Here is a tiny trained network, its code and every weight. The questions are about switching its units off for an input and a target symbol, where a switched-off unit gives its printed mean instead of its output.

import numpy as np


def w(rows, s, z=0):
    codes = np.array(rows[::2]) - 128.0
    scale = np.full(codes.shape[1], s)
    scale[-1] = z or s
    return codes * scale


def f(y):
    return y / 2 * (1 + np.tanh(0.7978845608 * (y + 0.044715 * y**3)))


def softmax(a):
    e = np.exp(a - a.max(-1, keepdims=True))
    return e / e.sum(-1, keepdims=True)


def log_softmax(a):
    a = a - a.max(-1, keepdims=True)
    return a - np.log(np.exp(a).sum(-1, keepdims=True))


def net(x, mask):
    ids = ['ΘΛΨαγδεζμξστφω'.index(c) for c in x.split()]
    T = len(ids)
    res = E[ids] + P[:T]
    u = 0
    for l in range(2):
        q, k, v = (res @ M[l].T for M in (Q, K, V))
        z = softmax(np.where(np.tri(T) > 0, q @ k.T / 3**0.5, -1e9)) @ v
        res = res + np.where(mask[u], z, O[l][:, -1]) @ O[l][:, :-1]
        u += 1
        y = f(res @ A[l][:, :-1].T + A[l][:, -1])
        res = res + np.where(mask[u : u + 4], y, B[l][:, -1]) @ B[l][:, :-1]
        u += 4
    return log_softmax(res[-1] @ U[:, :-1].T + U[:, -1])


Q, K, V, O, A, B = {}, {}, {}, {}, {}, {}
E = w([
[97,122,229,88,163,136,143,89,154],'Θ',
[64,83,75,138,170,109,147,110,110],'Λ',
[131,129,216,128,101,133,192,124,111],'Ψ',
[74,112,74,84,134,180,47,57,137],'α',
[169,105,98,137,99,147,64,189,82],'γ',
[213,165,66,169,161,104,123,189,84],'δ',
[77,59,107,219,15,37,91,148,98],'ε',
[34,132,90,135,15,100,116,42,251],'ζ',
[57,96,79,230,59,42,80,25,232],'μ',
[188,86,91,198,147,155,71,156,179],'ξ',
[155,114,199,94,166,158,147,65,108],'σ',
[87,182,109,155,96,228,127,144,223],'τ',
[133,124,191,84,140,132,136,86,160],'φ',
[113,191,101,61,124,100,132,146,158],'ω',
],0.018)
P = w([
[21,172,255,95,136,93,40,77,139],'0',
[126,160,227,74,140,157,119,101,137],'1',
[169,138,224,108,136,173,155,138,127],'2',
[100,138,179,91,92,167,75,200,168],'3',
[141,133,169,105,115,193,104,201,155],'4',
[107,122,171,96,95,163,94,241,153],'5',
],0.0075)
Q[0] = w([
[152,198,77,174,153,60,115,141,92],'0.h0',
[111,22,123,166,197,138,87,57,63],'0.h0',
[70,143,104,146,161,105,158,1,94],'0.h0',
],0.0068)
K[0] = w([
[156,152,182,2,155,54,141,28,90],'0.h0',
[188,102,180,164,78,112,70,132,129],'0.h0',
[173,172,158,112,86,148,100,105,174],'0.h0',
],0.0093)
V[0] = w([
[129,21,104,211,239,119,141,166,253],'0.h0',
[226,134,175,187,81,103,39,114,189],'0.h0',
[58,191,90,199,166,202,171,151,161],'0.h0',
],0.0063)
O[0] = w([
[113,95,98,163,157,126,112,67,116,128],'0.h0',
[135,118,176,145,122,179,110,249,168,207],'0.h0',
[154,110,94,135,120,173,184,120,79,254],'0.h0',
],0.017,0.0041)
A[0] = w([
[109,81,150,181,4,113,175,2,132,70],'0.n0',
[100,191,125,37,124,159,181,200,95,220],'0.n1',
[129,221,146,175,93,107,168,191,152,16],'0.n2',
[71,229,121,62,87,56,179,170,85,8],'0.n3',
],0.0061,0.0015)
B[0] = w([
[99,117,82,135,138,78,129,137,213,169],'0.n0',
[131,215,150,86,116,125,69,138,112,253],'0.n1',
[155,98,135,247,131,112,144,102,87,173],'0.n2',
[189,156,141,192,190,117,254,89,217,157],'0.n3',
],0.0098,0.0056)
Q[1] = w([
[1,104,147,133,110,131,208,125,177],'1.h0',
[87,187,178,154,54,159,118,164,174],'1.h0',
[62,167,59,144,186,107,222,20,130],'1.h0',
],0.0068)
K[1] = w([
[10,65,121,148,152,92,114,112,140],'1.h0',
[176,136,63,150,109,182,214,104,118],'1.h0',
[76,155,219,111,197,170,169,2,82],'1.h0',
],0.007)
V[1] = w([
[133,135,150,90,212,186,155,250,111],'1.h0',
[61,103,196,62,67,182,148,144,214],'1.h0',
[236,202,38,153,146,136,88,74,253],'1.h0',
],0.006)
O[1] = w([
[71,138,157,105,127,80,220,232,170,207],'1.h0',
[251,104,103,121,69,78,194,59,165,253],'1.h0',
[133,111,25,162,196,98,150,169,118,213],'1.h0',
],0.011,0.0059)
A[1] = w([
[163,118,94,186,124,134,79,169,135,254],'1.n0',
[111,202,139,66,66,156,118,3,132,75],'1.n1',
[145,81,176,103,25,203,164,146,70,112],'1.n2',
[98,105,69,105,114,115,125,32,209,114],'1.n3',
],0.0074,0.0029)
B[1] = w([
[104,161,151,131,161,180,148,27,150,231],'1.n0',
[101,2,50,230,136,4,138,86,65,218],'1.n1',
[49,111,115,55,35,217,50,55,190,254],'1.n2',
[161,155,219,63,137,185,130,207,79,238],'1.n3',
],0.0092,0.0076)
U = w([
[80,61,192,144,133,113,171,117,146,14],'Θ',
[67,176,173,158,155,145,93,79,79,211],'Λ',
[100,166,217,190,96,126,179,110,85,114],'Ψ',
[137,77,101,167,79,92,103,209,82,254],'α',
[136,121,190,72,105,108,60,217,154,187],'γ',
[9,174,194,139,172,142,150,144,76,228],'δ',
[83,137,149,193,91,101,39,117,180,68],'ε',
[248,76,161,161,73,167,108,211,96,21],'ζ',
[173,172,202,117,170,175,74,92,145,48],'μ',
[86,2,172,173,179,157,161,186,194,56],'ξ',
[68,114,148,125,140,83,122,108,183,58],'σ',
[23,111,95,98,103,171,217,91,132,146],'τ',
[125,104,162,127,129,101,110,140,175,66],'φ',
[124,170,136,43,173,96,149,136,142,234],'ω',
],0.0056,0.003)

Each question gives the input, a string of symbols that net reads in full, and the target symbol t.
The units are the heads (3 rows each of Q, K, V and O) and the neurons (one row each of A and B). Each row of codes is followed by its name. A weight is (code - 128) times the scale printed after its matrix; where a second scale follows, it is the last column's (O, A, B and U).
mask holds one flag per unit, layer by layer, with each layer's heads first. A switched-off unit (its flag False) gives its mean, the last column of its rows in O or B, instead of its output. The means were averaged over made-up inputs and are rounded, as every weight is.
A unit's drop is (log p(t) with every unit on - log p(t) with that unit switched off) / (log p(t) with every unit on - log p(t) with every unit switched off).
The circuit of an input: a set's keep is (log p(t) with only the set's units on - log p(t) with every unit switched off) / (log p(t) with every unit on - log p(t) with every unit switched off). Starting from all 10 units, units are removed one at a time, each time the one whose removal leaves the highest keep (on an exact tie, the one counted first), for as long as the keep stays at least 0.8.
circuit, biggest first: the units of the circuit, biggest drop first
unit that matters most: the unit with the biggest drop
k most important neurons: the k neurons with the biggest drops, biggest first
k most important neurons of layer l: the k neurons of layer l with the biggest drops, biggest first
input γ τ σ α ξ, target ξ: circuit, biggest first : 1.h0, 0.n1
input τ φ Θ, target τ: circuit, biggest first : 0.h0, 1.n2, 1.h0
input Ψ Ψ τ μ, target μ: 2 most important neurons : 1.n3, 1.n0
input τ δ γ Θ, target γ: unit that matters most : 1.n0
input ζ Ψ ζ α α, target ζ: 2 most important neurons : 1.n3, 0.n0
input σ τ Ψ Ψ φ, target τ: circuit, biggest first : 1.n2, 0.h0, 1.h0
input α ζ ζ α, target ζ: circuit, biggest first : 1.h0, 1.n3, 0.n0
input Ψ γ σ Ψ σ, target γ: circuit, biggest first : 0.h0, 1.h0, 1.n0
input τ α δ τ ζ, target ζ: 2 most important neurons of layer 1 : 1.n3, 1.n2
input Λ τ Ψ δ τ ω, target Λ: circuit, biggest first : 0.h0, 1.h0
input τ ξ σ, target ξ: circuit, biggest first : 0.h0, 1.h0
input τ Θ σ α σ Ψ, target τ: circuit, biggest first : 1.n2, 0.h0
input τ γ ω τ ξ ω, target ω: 4 most important neurons : 0.n1, 0.n3, 1.n1, 1.n2
input μ ξ α τ ω ε, target ε: unit that matters most : 1.h0
input γ γ ε Λ, target γ: 2 most important neurons : 1.n0, 1.n1
input τ Ψ τ α, target τ: 2 most important neurons : 1.n2, 0.n3
input γ Ψ γ α τ ω, target ω: 2 most important neurons of layer 1 : 1.n1, 1.n2
input μ ε γ, target γ: circuit, biggest first : 1.h0, 0.h0
input α Θ α, target α: circuit, biggest first : 1.n1, 0.h0, 1.h0, 1.n0
input γ τ Ψ Θ, target τ: circuit, biggest first : 1.n2, 0.h0, 1.h0
input ω Ψ α ξ α, target ξ: 2 most important neurons : 0.n1, 1.n2
input Ψ σ ζ γ Θ, target γ: unit that matters most : 0.h0
input Ψ μ Ψ, target μ: circuit, biggest first : 1.h0, 1.n1, 0.n0
input τ τ σ μ α, target μ: 3 most important neurons of layer 1 : 1.n1, 1.n0, 1.n3
input Ψ ε γ δ α, target δ: 2 most important neurons of layer 0 : 0.n2, 0.n3
input α ω τ τ, target τ: 2 most important neurons : 1.n2, 1.n3
input ζ ε ζ, target ζ: circuit, biggest first : 1.h0, 1.n3
input Λ δ Ψ ω α Ψ, target Λ: circuit, biggest first : 1.h0, 0.h0
